Below are the code and all the weights of a small trained network. Each question names an input and a target symbol and asks about switching units off, where a switched-off unit gives its printed mean instead of its output.

import numpy as np


def w(rows, s, z=0):
    codes = np.array(rows[::2]) - 128.0
    scale = np.full(codes.shape[1], s)
    scale[-1] = z or s
    return codes * scale


def f(y):
    return y / 2 * (1 + np.tanh(0.7978845608 * (y + 0.044715 * y**3)))


def softmax(a):
    e = np.exp(a - a.max(-1, keepdims=True))
    return e / e.sum(-1, keepdims=True)


def log_softmax(a):
    a = a - a.max(-1, keepdims=True)
    return a - np.log(np.exp(a).sum(-1, keepdims=True))


def net(x, mask):
    ids = ['ΠΨδησφ'.index(c) for c in x.split()]
    T = len(ids)
    res = E[ids] + P[:T]
    u = 0
    for l in range(2):
        q, k, v = (res @ M[l].T for M in (Q, K, V))
        z = softmax(np.where(np.tri(T) > 0, q @ k.T / 2**0.5, -1e9)) @ v
        res = res + np.where(mask[u], z, O[l][:, -1]) @ O[l][:, :-1]
        u += 1
        y = f(res @ A[l][:, :-1].T + A[l][:, -1])
        res = res + np.where(mask[u : u + 16], y, B[l][:, -1]) @ B[l][:, :-1]
        u += 16
    return log_softmax(res[-1] @ U[:, :-1].T + U[:, -1])


Q, K, V, O, A, B = {}, {}, {}, {}, {}, {}
E = w([
[115,120,164,183,56,53,65],'Π',
[199,58,163,171,154,34,240],'Ψ',
[29,92,72,145,134,78,168],'δ',
[96,19,156,122,217,169,37],'η',
[205,68,114,140,2,85,166],'σ',
[179,183,76,107,152,117,233],'φ',
],0.0085)
P = w([
[178,154,156,32,83,166,124],'0',
[171,91,145,54,122,75,127],'1',
[155,32,123,100,127,74,136],'2',
[108,37,111,177,135,77,148],'3',
[68,49,98,253,142,77,154],'4',
[61,62,84,251,175,32,121],'5',
],0.0045)
Q[0] = w([
[94,196,156,115,127,247,86],'L0H0',
[144,184,138,3,88,127,168],'L0H0',
],0.0058)
K[0] = w([
[213,217,168,58,48,93,182],'L0H0',
[148,110,177,1,126,143,104],'L0H0',
],0.0066)
V[0] = w([
[52,30,137,117,170,174,58],'L0H0',
[35,183,2,125,67,134,144],'L0H0',
],0.0074)
O[0] = w([
[190,167,2,191,151,39,58,236],'L0H0',
[49,37,96,20,90,115,115,4],'L0H0',
],0.0056,0.0032)
A[0] = w([
[102,12,163,183,64,103,254,234],'L0N0',
[119,105,146,183,75,38,39,207],'L0N1',
[188,108,109,145,31,112,131,253],'L0N2',
[175,181,52,93,177,96,193,164],'L0N3',
[142,151,96,200,146,110,192,188],'L0N4',
[174,137,202,189,128,167,82,227],'L0N5',
[207,135,85,120,35,128,172,197],'L0N6',
[173,137,119,94,111,135,120,226],'L0N7',
[144,78,119,167,107,26,57,220],'L0N8',
[112,90,143,109,155,154,100,228],'L0N9',
[131,104,159,126,162,146,74,216],'L0N10',
[167,170,110,46,160,154,157,153],'L0N11',
[66,48,109,159,185,106,49,248],'L0N12',
[77,46,217,123,124,109,181,189],'L0N13',
[116,140,130,220,166,133,153,208],'L0N14',
[156,130,71,192,146,47,176,217],'L0N15',
],0.0063,0.003)
B[0] = w([
[146,41,197,15,122,16,118,210],'L0N0',
[85,116,122,192,63,110,11,227],'L0N1',
[200,77,120,152,121,18,78,188],'L0N2',
[152,176,53,120,185,141,253,165],'L0N3',
[130,178,126,122,155,42,198,188],'L0N4',
[127,128,220,140,168,114,35,174],'L0N5',
[204,107,83,154,153,44,141,164],'L0N6',
[160,88,115,153,145,127,125,150],'L0N7',
[82,54,90,210,79,106,35,254],'L0N8',
[82,69,147,131,170,165,103,157],'L0N9',
[95,75,151,149,172,170,68,166],'L0N10',
[193,150,79,152,179,223,168,129],'L0N11',
[44,57,125,172,169,136,81,240],'L0N12',
[61,100,196,46,104,157,130,157],'L0N13',
[100,146,148,146,162,81,142,191],'L0N14',
[118,133,84,156,127,9,198,243],'L0N15',
],0.0053,0.0066)
Q[1] = w([
[141,116,127,132,113,55,135],'L1H0',
[160,246,92,75,78,131,193],'L1H0',
],0.012)
K[1] = w([
[2,67,147,123,100,117,98],'L1H0',
[143,105,208,38,104,154,131],'L1H0',
],0.0079)
V[1] = w([
[156,114,164,197,8,90,35],'L1H0',
[196,104,87,141,104,3,207],'L1H0',
],0.006)
O[1] = w([
[200,138,187,154,2,167,202,247],'L1H0',
[78,190,124,10,93,158,110,167],'L1H0',
],0.0078,0.013)
A[1] = w([
[111,142,74,121,226,121,84,5],'L1N0',
[168,89,129,197,188,115,103,165],'L1N1',
[90,73,62,79,174,62,78,187],'L1N2',
[78,182,140,91,167,115,113,109],'L1N3',
[106,127,139,67,78,184,109,25],'L1N4',
[141,239,114,112,59,152,171,197],'L1N5',
[120,131,127,154,127,111,144,85],'L1N6',
[141,127,176,167,86,121,137,124],'L1N7',
[147,115,173,177,79,119,135,119],'L1N8',
[111,112,117,226,158,82,155,122],'L1N9',
[69,254,180,60,159,88,92,126],'L1N10',
[185,96,93,137,119,135,77,235],'L1N11',
[163,112,151,167,86,122,130,134],'L1N12',
[183,173,77,72,137,158,171,168],'L1N13',
[158,134,124,103,109,139,162,127],'L1N14',
[130,115,110,176,148,114,154,114],'L1N15',
],0.0072,0.0025)
B[1] = w([
[170,89,46,171,170,239,174,137],'L1N0',
[146,98,121,116,163,76,44,209],'L1N1',
[57,178,61,140,122,143,246,184],'L1N2',
[169,173,155,172,157,145,130,143],'L1N3',
[198,110,111,52,85,158,97,145],'L1N4',
[142,147,56,39,112,167,142,174],'L1N5',
[150,123,134,109,127,153,120,147],'L1N6',
[144,121,131,153,137,187,168,222],'L1N7',
[140,131,132,155,152,178,153,249],'L1N8',
[191,107,119,88,150,151,67,234],'L1N9',
[211,253,179,160,184,121,78,159],'L1N10',
[60,117,131,164,139,81,145,183],'L1N11',
[128,139,129,168,157,169,147,235],'L1N12',
[160,184,48,130,211,174,131,155],'L1N13',
[157,148,109,138,156,157,123,145],'L1N14',
[164,126,131,106,123,144,95,168],'L1N15',
],0.0061,0.011)
U = w([
[123,117,204,199,88,223,233,91],'Π',
[115,242,242,121,137,52,96,120],'Ψ',
[2,82,80,99,82,38,181,215],'δ',
[159,74,163,173,186,80,69,157],'η',
[170,66,102,8,70,153,76,3],'σ',
[146,157,39,124,191,214,170,159],'φ',
],0.004,0.0026)

Each question gives the input, a string of symbols that net reads in full, and the target symbol t.
The units are the heads (2 rows each of Q, K, V and O) and the neurons (one row each of A and B). Each row of codes is followed by its name. A weight is (code - 128) times the scale printed after its matrix; where a second scale follows, it is the last column's (O, A, B and U).
mask holds one flag per unit, layer by layer, with each layer's heads first. A switched-off unit (its flag False) gives its mean, the last column of its rows in O or B, instead of its output. The means were averaged over made-up inputs and are rounded, as every weight is.
A unit's drop is (log p(t) with every unit on - log p(t) with that unit switched off) / (log p(t) with every unit on - log p(t) with every unit switched off).
unit that matters most: the unit with the biggest drop
k most important neurons: the k neurons with the biggest drops, biggest first
k most important neurons of layer l: the k neurons of layer l with the biggest drops, biggest first
drop of u: that unit's drop, to one decimal
input Π η η Ψ Π η, target Ψ: unit that matters most => L0H0
input η η Π, target Π: 2 most important neurons => (L0N1, L0N8)
input Ψ σ σ φ Ψ, target Ψ: 2 most important neurons => (L1N10, L0N0)
input η φ φ Ψ η, target φ: 2 most important neurons of layer 0 => (L0N15, L0N3)
input σ Ψ η δ η, target δ: 2 most important neurons => (L0N15, L1N2)
input η η σ, target η: 2 most important neurons => (L0N2, L0N6)
input η Π φ Π η, target Π: 2 most important neurons => (L0N8, L0N1)
input φ η η η η φ, target η: 2 most important neurons of layer 1 => (L1N1, L1N9)
input η δ η σ η, target σ: 4 most important neurons of layer 0 => (L0N6, L0N15, L0N2, L0N8)
input η φ η φ η, target φ: 2 most important neurons => (L1N0, L1N2)
input φ σ σ, target σ: 2 most important neurons => (L0N0, L1N4)
input η η η φ, target φ: 2 most important neurons => (L0N3, L1N13)
input φ Π Π δ Ψ, target δ: 2 most important neurons => (L0N0, L1N2)
input η Ψ η, target Ψ: most important neuron of layer 1 => (L1N10)
input η Π Ψ, target Π: 2 most important neurons => (L0N1, L0N8)
input Π η φ Π δ, target δ: 3 most important neurons of layer 0 => (L0N12, L0N15, L0N5)
input η Π φ δ Ψ, target δ: drop of L1H0 => 0.4
input η η Π σ Π η, target Π: drop of L0N0 => 0.3
input η φ σ, target η: drop of L0N6 => 0.2
input δ σ σ Ψ σ, target δ: most important neuron => (L0N0)
